Below is a small trained network, with its code and all its weights. Each question gives an input and a target symbol and asks what happens when units are switched off, that is, made to give their printed mean instead of their output.

import numpy as np


def w(rows, s, z=0):
    codes = np.array(rows[::2]) - 128.0
    scale = np.full(codes.shape[1], s)
    scale[-1] = z or s
    return codes * scale


def softmax(a):
    e = np.exp(a - a.max(-1, keepdims=True))
    return e / e.sum(-1, keepdims=True)


def log_softmax(a):
    a = a - a.max(-1, keepdims=True)
    return a - np.log(np.exp(a).sum(-1, keepdims=True))


def net(x, mask):
    ids = ['ΛΠΩαγεηθ'.index(c) for c in x.split()]
    T = len(ids)
    res = E[ids] + P[:T]
    u = 0
    for l in range(3):
        r = res
        for j in range(2):
            rows = slice(2 * j, 2 * j + 2)
            q, k, v = (r @ M[l][rows].T for M in (Q, K, V))
            z = softmax(np.where(np.tri(T) > 0, q @ k.T / 2**0.5, -1e9)) @ v
            o = O[l][rows]
            res = res + np.where(mask[u + j], z, o[:, -1]) @ o[:, :-1]
        u += 2
    return log_softmax(res[-1] @ U[:, :-1].T + U[:, -1])


Q, K, V, O = {}, {}, {}, {}
E = w([
[169,203,174,178,53],'Λ',
[212,170,53,177,146],'Π',
[167,67,236,81,162],'Ω',
[42,161,168,74,196],'α',
[106,129,76,153,123],'γ',
[154,41,80,129,200],'ε',
[103,147,181,142,249],'η',
[137,222,212,70,141],'θ',
],0.018)
P = w([
[84,22,102,166,127],'0',
[233,178,95,44,231],'1',
[218,178,110,85,222],'2',
[219,178,114,108,183],'3',
[209,176,107,122,174],'4',
[193,196,112,147,174],'5',
[246,186,119,145,157],'6',
[243,156,112,158,145],'7',
[203,166,153,132,145],'8',
[253,180,152,132,120],'9',
[182,165,124,100,175],'10',
[247,158,149,120,134],'11',
],0.0061)
Q[0] = w([
[49,78,146,115,137],'0.h1',
[112,182,222,136,204],'0.h1',
[254,126,23,80,112],'0.h2',
[59,125,110,66,126],'0.h2',
],0.0092)
K[0] = w([
[228,142,169,139,120],'0.h1',
[113,87,116,200,104],'0.h1',
[186,94,2,14,79],'0.h2',
[25,68,95,173,188],'0.h2',
],0.0067)
V[0] = w([
[194,119,145,174,254],'0.h1',
[13,120,98,138,193],'0.h1',
[195,162,201,174,169],'0.h2',
[235,144,117,101,162],'0.h2',
],0.0084)
O[0] = w([
[224,137,92,72,255,250],'0.h1',
[33,121,150,10,143,191],'0.h1',
[209,153,97,127,219,253],'0.h2',
[59,247,139,89,176,194],'0.h2',
],0.0085,0.006)
Q[1] = w([
[198,184,167,173,165],'1.h1',
[180,45,254,166,202],'1.h1',
[171,220,69,129,251],'1.h2',
[137,125,76,191,112],'1.h2',
],0.0076)
K[1] = w([
[126,145,109,176,110],'1.h1',
[248,127,128,139,106],'1.h1',
[121,95,191,65,147],'1.h2',
[174,132,88,118,170],'1.h2',
],0.011)
V[1] = w([
[106,68,130,160,135],'1.h1',
[199,144,76,167,122],'1.h1',
[109,113,164,88,181],'1.h2',
[161,104,134,255,61],'1.h2',
],0.0074)
O[1] = w([
[254,115,39,62,84,97],'1.h1',
[69,73,39,99,143,128],'1.h1',
[85,40,98,147,125,196],'1.h2',
[215,163,145,34,184,3],'1.h2',
],0.0077,0.024)
Q[2] = w([
[123,165,218,194,153],'2.h1',
[193,185,92,85,30],'2.h1',
[88,155,116,145,207],'2.h2',
[254,118,161,84,101],'2.h2',
],0.0083)
K[2] = w([
[126,91,53,123,126],'2.h1',
[43,124,117,152,189],'2.h1',
[8,3,230,177,71],'2.h2',
[122,171,26,237,206],'2.h2',
],0.0074)
V[2] = w([
[145,12,1,64,131],'2.h1',
[92,122,161,187,187],'2.h1',
[103,179,84,202,158],'2.h2',
[85,60,175,216,81],'2.h2',
],0.008)
O[2] = w([
[101,42,70,217,151,86],'2.h1',
[90,92,198,76,162,190],'2.h1',
[45,184,95,60,116,137],'2.h2',
[255,52,97,103,82,253],'2.h2',
],0.0072,0.018)
U = w([
[141,136,171,253,102,169],'Λ',
[167,136,16,99,127,217],'Π',
[202,43,162,130,141,162],'Ω',
[79,50,132,89,115,159],'α',
[137,72,55,165,94,88],'γ',
[144,52,20,53,161,41],'ε',
[167,81,154,168,244,2],'η',
[95,108,212,133,157,153],'θ',
],0.0057,0.0052)

Each question gives the input, a string of symbols that net reads in full, and the target symbol t.
The units are the heads (2 rows each of Q, K, V and O). Each row of codes is followed by its name. A weight is (code - 128) times the scale printed after its matrix; where a second scale follows, it is the last column's (O and U).
mask holds one flag per head, layer by layer. A switched-off head (its flag False) gives its mean, the last column of its rows in O, instead of its output. The means were averaged over made-up inputs and are rounded, as every weight is.
A unit's drop is (log p(t) with every unit on - log p(t) with that unit switched off) / (log p(t) with every unit on - log p(t) with every unit switched off).
The circuit of an input: a set's keep is (log p(t) with only the set's units on - log p(t) with every unit switched off) / (log p(t) with every unit on - log p(t) with every unit switched off). Starting from all 6 units, units are removed one at a time, each time the one whose removal leaves the highest keep (on an exact tie, the one counted first), for as long as the keep stays at least 0.8.
units of the circuit, in order: the units of the circuit, biggest drop first
most important unit: the unit with the biggest drop
heads that matter: for each layer, one digit per head in row order, 1 if its drop is at least 0.15 and else 0, layers parted by /
drop of u: that unit's drop, to one decimal
input η γ α η Λ α Λ, target α: units of the circuit, in order	[0.h1; 1.h2; 2.h2]
input θ α α θ η Λ α α Λ, target θ: most important unit	2.h1
input Λ Λ α θ α Λ, target Π: units of the circuit, in order	[1.h1; 0.h1; 0.h2; 1.h2]
input α α θ γ Ω α α α α α, target Ω: units of the circuit, in order	[2.h2; 0.h2; 0.h1]
input Λ Ω α α Π η α θ α Π γ γ, target Π: heads that matter	11 / 01 / 10
input Ω α Π α, target η: units of the circuit, in order	[0.h1; 1.h2; 2.h2]
input η α α θ Λ Ω θ α θ α α Λ, target α: heads that matter	10 / 01 / 11
input η α α η γ, target α: heads that matter	10 / 01 / 10
input ε α α α θ, target γ: units of the circuit, in order	[2.h1; 1.h2; 1.h1]
input α η η α α α ε θ ε θ γ, target Ω: heads that matter	11 / 10 / 01
input η η α θ, target α: heads that matter	10 / 01 / 11
input α α Ω α α Λ, target Ω: units of the circuit, in order	[0.h1; 2.h2; 0.h2]
input α α α α η θ α, target Ω: units of the circuit, in order	[2.h2; 0.h2; 0.h1; 1.h1]
input γ α α Λ Ω θ, target Λ: most important unit	0.h1
input γ α α Λ α α γ, target Λ: heads that matter	11 / 11 / 11
input α Λ α η η, target Ω: units of the circuit, in order	[0.h1; 2.h2; 0.h2]
input γ θ θ α Ω Λ θ α, target Λ: heads that matter	11 / 11 / 10
input η θ Λ Λ α α Λ α α θ α η, target α: heads that matter	10 / 11 / 11
input ε η α γ Λ α θ θ η α Λ, target γ: units of the circuit, in order	[2.h1; 1.h1; 1.h2; 0.h1]
input θ θ θ, target θ: most important unit	1.h2
input Λ α ε θ η η Π α, target Π: heads that matter	10 / 11 / 10
input ε α α Ω θ θ ε α α θ ε, target γ: heads that matter	11 / 11 / 10
input Λ α α θ θ θ Π ε, target Π: heads that matter	10 / 01 / 10
input θ θ α Λ θ η Λ, target θ: heads that matter	00 / 01 / 11
input Ω α θ, target η: heads that matter	10 / 11 / 11
input ε Ω α, target γ: heads that matter	01 / 11 / 10
input η α α θ η ε, target α: most important unit	1.h2
input η α α θ α θ, target α: drop of 2.h1	0.2
input Ω η Λ, target η: drop of 0.h1	0.4
